Below are the code and all the weights of a small trained network. Each question names an input and a class and asks about switching units off, where a switched-off unit gives its printed mean instead of its output.

import numpy as np


def w(rows, s, z=0):
    codes = np.array(rows[::2]) - 128.0
    scale = np.full(codes.shape[1], s)
    scale[-1] = z or s
    return codes * scale


def norm(h):
    return h / np.sqrt((h * h).mean(-1, keepdims=True) + 1e-5)


def f(y):
    return np.maximum(y, 0)


def log_softmax(a):
    a = a - a.max(-1, keepdims=True)
    return a - np.log(np.exp(a).sum(-1, keepdims=True))


def net(x, mask):
    res = np.array(x, float).reshape(1, 8) / 4 @ E
    u = 0
    for l in range(2):
        y = f(norm(res) @ A[l][:, :-1].T + A[l][:, -1])
        res = res + np.where(mask[u : u + 3], y, B[l][:, -1]) @ B[l][:, :-1]
        u += 3
    return log_softmax(norm(res)[-1] @ U[:, :-1].T + U[:, -1])


A, B = {}, {}
E = w([
[160,45,168,153,190,120,122,73,224,142,161],'x0',
[153,140,118,93,169,173,113,129,83,140,131],'x1',
[196,174,174,62,172,167,189,131,111,125,72],'x2',
[149,169,77,79,123,167,97,146,155,148,65],'x3',
[82,113,2,107,125,137,91,173,163,75,125],'x4',
[157,150,141,133,186,188,152,140,163,179,116],'x5',
[120,161,152,120,125,108,59,173,92,99,80],'x6',
[132,149,104,142,100,106,53,121,142,121,112],'x7',
],0.0073)
A[0] = w([
[111,141,106,203,99,84,240,139,105,77,98,4],'L0N0',
[177,182,57,61,191,128,6,183,189,76,63,82],'L0N1',
[40,172,111,144,78,59,254,236,126,105,193,21],'L0N2',
],0.0044,0.0023)
B[0] = w([
[92,141,89,134,144,245,102,139,115,121,119,165],'L0N0',
[43,131,87,89,152,119,254,79,66,39,113,255],'L0N1',
[101,207,58,42,110,153,162,97,110,165,59,207],'L0N2',
],0.0085,0.004)
A[1] = w([
[96,67,48,142,120,155,113,103,238,179,185,180],'L1N0',
[103,62,120,156,125,70,133,108,254,108,165,255],'L1N1',
[196,123,133,133,129,77,109,119,129,85,134,70],'L1N2',
],0.0074,0.0031)
B[1] = w([
[215,96,253,114,197,212,161,51,59,130,103,231],'L1N0',
[254,108,213,159,133,147,207,61,148,204,69,253],'L1N1',
[149,162,193,112,162,112,107,86,173,111,36,144],'L1N2',
],0.0073,0.0058)
U = w([
[226,93,235,130,168,207,158,98,122,166,134,241],'0',
[100,96,137,156,91,104,2,145,133,134,197,7],'1',
[52,140,36,92,116,191,137,129,96,70,122,206],'2',
],0.0093,0.0022)

Each question gives the input, the list of numbers given to net, and the class t.
The units are the neurons (one row each of A and B). Each row of codes is followed by its name. A weight is (code - 128) times the scale printed after its matrix; where a second scale follows, it is the last column's (A, B and U).
mask holds one flag per neuron, layer by layer. A switched-off neuron (its flag False) gives its mean, the last column of its row in B, instead of its output. The means were averaged over made-up inputs and are rounded, as every weight is.
A unit's drop is (log p(t) with every unit on - log p(t) with that unit switched off) / (log p(t) with every unit on - log p(t) with every unit switched off).
The circuit of an input: a set's keep is (log p(t) with only the set's units on - log p(t) with every unit switched off) / (log p(t) with every unit on - log p(t) with every unit switched off). Starting from all 6 units, units are removed one at a time, each time the one whose removal leaves the highest keep (on an exact tie, the one counted first), for as long as the keep stays at least 0.8.
units of the circuit, in order: the units of the circuit, biggest drop first
top k neurons: the k neurons with the biggest drops, biggest first
k most important neurons of layer l: the k neurons of layer l with the biggest drops, biggest first
drop of u: that unit's drop, to one decimal
input [4,2,3,1,1,-6,3,4], class 2: units of the circuit, in order -> L0N1
input [-4,6,1,8,-8,-7,7,-3], class 2: units of the circuit, in order -> L1N1, L1N0
input [-4,-6,7,-2,3,7,-2,-5], class 2: top 2 neurons -> L1N1, L1N0
input [-4,-8,1,6,-3,7,-1,6], class 2: top 2 neurons -> L1N1, L1N0
input [-6,2,-2,-8,-3,-2,-5,6], class 2: top 2 neurons -> L0N2, L1N1
input [-5,-5,3,3,-3,-4,5,-5], class 2: top 2 neurons -> L1N1, L1N0
input [-8,8,-7,-8,-6,-2,4,-4], class 2: top 3 neurons -> L1N1, L0N2, L1N0
input [-2,7,6,-1,1,3,0,8], class 2: 2 most important neurons of layer 1 -> L1N1, L1N0
input [-2,-7,-7,0,6,3,-7,-2], class 0: drop of L1N0 -> 0.1
input [6,1,-5,5,7,-7,-5,8], class 0: drop of L0N1 -> 0.0
input [4,6,8,-4,6,-3,3,5], class 2: drop of L0N1 -> 0.1
input [1,6,2,4,0,1,0,4], class 2: drop of L0N1 -> 0.1
